Below are the code and all the weights of a small trained network. Each question names an input and a class and asks about switching units off, where a switched-off unit gives its printed mean instead of its output.

import numpy as np


def w(rows, s, z=0):
    codes = np.array(rows[::2]) - 128.0
    scale = np.full(codes.shape[1], s)
    scale[-1] = z or s
    return codes * scale


def f(y):
    return y / 2 * (1 + np.tanh(0.7978845608 * (y + 0.044715 * y**3)))


def log_softmax(a):
    a = a - a.max(-1, keepdims=True)
    return a - np.log(np.exp(a).sum(-1, keepdims=True))


def net(x, mask):
    res = np.array(x, float).reshape(1, 8) / 4 @ E
    y = f(res @ A[0][:, :-1].T + A[0][:, -1])
    res = res + np.where(mask, y, B[0][:, -1]) @ B[0][:, :-1]
    return log_softmax(res[-1] @ U[:, :-1].T + U[:, -1])


A, B = {}, {}
E = w([
[69,113,90,101,195,210,139,122,81,62],'x0',
[62,149,51,34,77,106,152,115,107,176],'x1',
[139,117,125,114,132,129,141,118,144,119],'x2',
[125,89,193,158,152,143,255,157,104,228],'x3',
[146,110,124,104,121,141,135,141,151,122],'x4',
[128,123,124,133,124,130,120,135,118,133],'x5',
[132,136,131,120,125,125,139,144,125,110],'x6',
[125,136,119,138,127,111,140,114,112,115],'x7',
],0.01)
A[0] = w([
[172,147,135,151,56,48,86,125,160,177,85],'N0',
[218,123,174,182,191,141,102,128,123,66,98],'N1',
[80,140,77,117,189,238,108,111,80,72,88],'N2',
[102,134,127,77,143,117,190,151,88,192,104],'N3',
[107,150,44,30,85,105,120,105,93,144,107],'N4',
[121,157,78,106,74,112,2,90,148,43,2],'N5',
],0.0076,0.0038)
B[0] = w([
[134,94,63,3,223,43,167,169,36,115,192],'N0',
[42,85,93,177,100,56,92,88,215,123,203],'N1',
[157,72,86,32,179,84,154,166,126,89,238],'N2',
[115,136,163,216,92,122,108,129,110,130,203],'N3',
[63,111,105,140,65,95,32,102,158,132,232],'N4',
[126,105,223,189,84,224,255,105,57,198,254],'N5',
],0.0095,0.0087)
U = w([
[149,127,199,168,53,220,232,149,70,171,117],'0',
[174,121,97,1,200,84,147,173,65,92,80],'1',
[166,161,135,116,79,160,82,159,124,102,248],'2',
[49,125,123,161,35,96,57,136,206,117,67],'3',
],0.0072,0.013)

Each question gives the input, the list of numbers given to net, and the class t.
The units are the neurons (one row each of A and B). Each row of codes is followed by its name. A weight is (code - 128) times the scale printed after its matrix; where a second scale follows, it is the last column's (A, B and U).
mask holds one flag per neuron, in row order. A switched-off neuron (its flag False) gives its mean, the last column of its row in B, instead of its output. The means were averaged over made-up inputs and are rounded, as every weight is.
A unit's drop is (log p(t) with every unit on - log p(t) with that unit switched off) / (log p(t) with every unit on - log p(t) with every unit switched off).
The circuit of an input: a set's keep is (log p(t) with only the set's units on - log p(t) with every unit switched off) / (log p(t) with every unit on - log p(t) with every unit switched off). Starting from all 6 units, units are removed one at a time, each time the one whose removal leaves the highest keep (on an exact tie, the one counted first), for as long as the keep stays at least 0.8.
units of the circuit, in order: the units of the circuit, biggest drop first
most important unit: the unit with the biggest drop
top k neurons: the k neurons with the biggest drops, biggest first
drop of u: that unit's drop, to one decimal
input [-2,-2,-4,-8,4,-6,-8,6], class 0: units of the circuit, in order -> N5
input [6,7,-2,0,2,2,3,5], class 3: top 2 neurons -> N4, N0
input [-1,7,-3,2,-7,-6,-6,2], class 3: top 2 neurons -> N5, N4
input [-1,-5,-6,4,-5,5,5,5], class 2: top 3 neurons -> N5, N4, N3
input [-4,-6,-4,2,6,-2,-5,8], class 3: top 3 neurons -> N1, N5, N2
input [-4,1,-2,-3,-2,-5,-8,0], class 1: top 2 neurons -> N0, N3
input [5,3,0,3,-7,6,-2,-4], class 1: top 4 neurons -> N5, N2, N1, N4
input [-7,-6,5,4,-3,-2,1,-4], class 1: top 2 neurons -> N0, N5
input [-5,5,4,-1,8,-8,1,-3], class 1: top 4 neurons -> N0, N1, N5, N3
input [4,6,-8,6,-5,6,1,8], class 2: top 2 neurons -> N5, N1
input [6,-5,-1,-1,0,2,1,5], class 1: top 4 neurons -> N2, N4, N3, N5
input [-5,5,-3,1,8,-3,-8,-6], class 1: top 3 neurons -> N0, N5, N1
input [-5,5,4,-6,-8,-3,-7,-2], class 0: top 2 neurons -> N5, N2
input [5,5,-5,-6,-4,-5,-2,-6], class 0: units of the circuit, in order -> N5
input [0,-3,1,-3,-8,4,-6,-1], class 0: top 3 neurons -> N4, N2, N0
input [6,-2,-8,6,1,8,4,-4], class 2: top 2 neurons -> N5, N0
input [0,-8,-3,2,-2,-8,2,-1], class 3: top 2 neurons -> N1, N5
input [0,-7,-4,1,4,-5,-2,-2], class 3: drop of N1 -> 0.7
input [7,-3,4,-1,4,-2,8,-8], class 1: drop of N2 -> 0.6
input [-1,3,3,-7,-3,-8,-5,2], class 0: drop of N5 -> 1.2
input [-7,0,0,-2,-4,-5,7,-5], class 1: drop of N0 -> 0.6
input [1,-7,4,-2,3,6,2,4], class 3: most important unit -> N1
